Here is a tiny trained network, its code and every weight. The questions are about switching its units off for an input and a target symbol, where a switched-off unit gives its printed mean instead of its output.

import numpy as np


def w(rows, s, z=0):
    codes = np.array(rows[::2]) - 128.0
    scale = np.full(codes.shape[1], s)
    scale[-1] = z or s
    return codes * scale


def f(y):
    return y / 2 * (1 + np.tanh(0.7978845608 * (y + 0.044715 * y**3)))


def softmax(a):
    e = np.exp(a - a.max(-1, keepdims=True))
    return e / e.sum(-1, keepdims=True)


def log_softmax(a):
    a = a - a.max(-1, keepdims=True)
    return a - np.log(np.exp(a).sum(-1, keepdims=True))


def net(x, mask):
    ids = ['ΓΔΘΛΠΣβεζητψω'.index(c) for c in x.split()]
    T = len(ids)
    res = E[ids] + P[:T]
    u = 0
    for l in range(2):
        q, k, v = (res @ M[l].T for M in (Q, K, V))
        z = softmax(np.where(np.tri(T) > 0, q @ k.T / 4**0.5, -1e9)) @ v
        res = res + np.where(mask[u], z, O[l][:, -1]) @ O[l][:, :-1]
        u += 1
        y = f(res @ A[l][:, :-1].T + A[l][:, -1])
        res = res + np.where(mask[u : u + 4], y, B[l][:, -1]) @ B[l][:, :-1]
        u += 4
    return log_softmax(res[-1] @ U[:, :-1].T + U[:, -1])


Q, K, V, O, A, B = {}, {}, {}, {}, {}, {}
E = w([
[92,94,158,133],'Γ',
[164,149,142,191],'Δ',
[175,147,64,118],'Θ',
[240,132,72,180],'Λ',
[46,129,46,144],'Π',
[227,53,161,129],'Σ',
[175,106,28,110],'β',
[117,178,63,203],'ε',
[123,56,103,135],'ζ',
[79,3,88,127],'η',
[168,59,107,70],'τ',
[90,115,100,87],'ψ',
[120,100,161,232],'ω',
],0.014)
P = w([
[207,182,134,2],'0',
[104,58,119,203],'1',
[90,67,89,192],'2',
[85,55,84,196],'3',
[92,57,87,191],'4',
[97,56,76,197],'5',
[102,60,71,214],'6',
[96,47,64,206],'7',
[94,50,55,213],'8',
[108,49,51,211],'9',
[87,54,45,231],'10',
[104,48,45,227],'11',
[103,43,42,213],'12',
[98,48,35,214],'13',
],0.0056)
Q[0] = w([
[127,70,124,140],'L0H0',
[99,161,129,127],'L0H0',
[146,59,25,179],'L0H0',
[123,3,62,174],'L0H0',
],0.011)
K[0] = w([
[108,150,175,88],'L0H0',
[115,113,101,134],'L0H0',
[148,232,145,2],'L0H0',
[168,233,167,64],'L0H0',
],0.011)
V[0] = w([
[51,132,189,190],'L0H0',
[229,129,254,139],'L0H0',
[149,224,116,187],'L0H0',
[150,242,190,34],'L0H0',
],0.0087)
O[0] = w([
[44,93,192,165,3],'L0H0',
[133,46,77,221,105],'L0H0',
[114,205,202,254,83],'L0H0',
[32,168,27,210,92],'L0H0',
],0.0082,0.0058)
A[0] = w([
[154,254,119,104,255],'L0N0',
[197,173,103,58,44],'L0N1',
[128,135,213,3,67],'L0N2',
[178,236,31,130,172],'L0N3',
],0.0056,0.0035)
B[0] = w([
[120,160,255,94,188],'L0N0',
[151,61,70,149,165],'L0N1',
[41,93,110,93,171],'L0N2',
[181,187,157,95,253],'L0N3',
],0.0075,0.0034)
Q[1] = w([
[153,1,125,128],'L1H0',
[198,104,78,100],'L1H0',
[112,183,80,155],'L1H0',
[229,51,169,49],'L1H0',
],0.0067)
K[1] = w([
[140,50,143,125],'L1H0',
[180,107,108,100],'L1H0',
[36,240,189,125],'L1H0',
[62,1,92,91],'L1H0',
],0.0062)
V[1] = w([
[92,130,253,134],'L1H0',
[92,115,160,63],'L1H0',
[119,138,144,78],'L1H0',
[85,177,130,95],'L1H0',
],0.011)
O[1] = w([
[253,87,31,137,10],'L1H0',
[57,34,16,198,148],'L1H0',
[151,179,76,199,145],'L1H0',
[149,177,79,138,89],'L1H0',
],0.005,0.012)
A[1] = w([
[51,190,148,144,149],'L1N0',
[29,118,67,103,248],'L1N1',
[234,165,164,175,103],'L1N2',
[82,90,254,45,132],'L1N3',
],0.0051,0.0012)
B[1] = w([
[132,237,191,222,141],'L1N0',
[141,250,57,189,254],'L1N1',
[153,2,182,168,174],'L1N2',
[8,166,110,10,216],'L1N3',
],0.0053,0.0036)
U = w([
[111,111,105,136,255],'Γ',
[86,107,204,239,132],'Δ',
[154,220,146,148,138],'Θ',
[138,152,250,111,88],'Λ',
[216,140,35,90,188],'Π',
[56,121,220,75,14],'Σ',
[188,177,142,39,129],'β',
[253,115,103,153,166],'ε',
[142,94,119,21,171],'ζ',
[76,60,43,175,137],'η',
[80,198,127,40,59],'τ',
[104,209,62,157,103],'ψ',
[178,9,203,66,118],'ω',
],0.0073,0.0031)

Each question gives the input, a string of symbols that net reads in full, and the target symbol t.
The units are the heads (4 rows each of Q, K, V and O) and the neurons (one row each of A and B). Each row of codes is followed by its name. A weight is (code - 128) times the scale printed after its matrix; where a second scale follows, it is the last column's (O, A, B and U).
mask holds one flag per unit, layer by layer, with each layer's heads first. A switched-off unit (its flag False) gives its mean, the last column of its rows in O or B, instead of its output. The means were averaged over made-up inputs and are rounded, as every weight is.
A unit's drop is (log p(t) with every unit on - log p(t) with that unit switched off) / (log p(t) with every unit on - log p(t) with every unit switched off).
The circuit of an input: a set's keep is (log p(t) with only the set's units on - log p(t) with every unit switched off) / (log p(t) with every unit on - log p(t) with every unit switched off). Starting from all 10 units, units are removed one at a time, each time the one whose removal leaves the highest keep (on an exact tie, the one counted first), for as long as the keep stays at least 0.8.
units of the circuit, in order: the units of the circuit, biggest drop first
k most important neurons: the k neurons with the biggest drops, biggest first
top k neurons in layer l: the k neurons of layer l with the biggest drops, biggest first
drop of u: that unit's drop, to one decimal
input ω Λ Λ Λ, target ω: units of the circuit, in order : L1H0, L0H0, L1N2
input η ω ψ Θ η, target η: 2 most important neurons : L0N2, L0N3
input τ τ Π ω Δ Π Γ ζ τ Λ Γ, target τ: units of the circuit, in order : L1H0, L0H0, L1N3
input η Λ τ ζ Δ ω ω Δ Σ ζ ω Σ η Σ, target η: 3 most important neurons : L0N2, L0N1, L0N3
input η ω Λ Γ Θ η η Λ Λ Σ, target η: units of the circuit, in order : L1H0, L0H0, L0N2
input ψ ζ ψ, target ψ: units of the circuit, in order : L0H0, L1H0, L1N1
input ε ω ζ, target ε: units of the circuit, in order : L1H0, L0H0, L0N0, L1N3
input η ω ζ η, target η: units of the circuit, in order : L1H0, L0H0, L0N2, L1N1
input η β β ζ ω Π ψ ω Σ ω ω ω Γ, target η: 3 most important neurons : L0N2, L0N3, L1N1
input η Λ Λ τ Λ ζ ω ζ Σ ω τ ω τ, target η: units of the circuit, in order : L1H0, L0H0, L0N2, L0N3
input ε τ ω τ ε Σ ω ζ ζ τ ε ω ε, target ε: 3 most important neurons : L0N0, L1N2, L0N3
input ω Λ η Σ ε Θ η Γ Σ Δ Γ, target ω: units of the circuit, in order : L0H0, L1H0
input Σ ω Λ Σ Π ω, target Σ: units of the circuit, in order : L1H0, L0H0, L1N3
input ω β Δ ω β Θ Σ, target ω: units of the circuit, in order : L0H0, L1H0, L1N1
input ω Π Σ, target ω: units of the circuit, in order : L1H0, L0H0, L1N1
input ω ψ β Λ ω Π Γ Δ, target ω: units of the circuit, in order : L0H0, L1H0, L1N1
input ε ζ β ζ Λ, target ε: top 2 neurons in layer 1 : L1N2, L1N3
input ε Γ β, target ε: 2 most important neurons : L0N0, L1N2
input ε ω ζ η Σ η Λ ε Θ, target ε: 2 most important neurons : L0N0, L1N2
input ω τ Δ, target ω: units of the circuit, in order : L1H0, L0H0, L1N1
input ω ζ Π Λ, target ω: 2 most important neurons : L1N1, L1N2
input Δ Σ Γ Σ ε ω Γ ζ τ Δ Π ζ ζ, target Δ: top neuron in layer 1 : L1N3
input ε Θ Σ, target ε: 4 most important neurons : L0N0, L1N3, L0N1, L0N2
input ω Δ Δ τ ε Σ ω Π ζ, target ω: top neuron in layer 1 : L1N1
input Δ ω η Π ω Σ τ η β Λ η, target Δ: units of the circuit, in order : L0H0, L1H0
input Σ ω Λ Λ ζ η ζ, target Σ: 2 most important neurons : L1N3, L0N0
input η Γ ω Σ η Σ τ ω τ ω, target η: drop of L0N3 : 0.2
input η ζ ω Θ Δ Λ ζ ω ζ, target η: drop of L0H0 : 1.2
input Λ τ η ε Λ ψ Σ ω ζ η Λ ψ Δ, target Λ: drop of L1H0 : 0.8
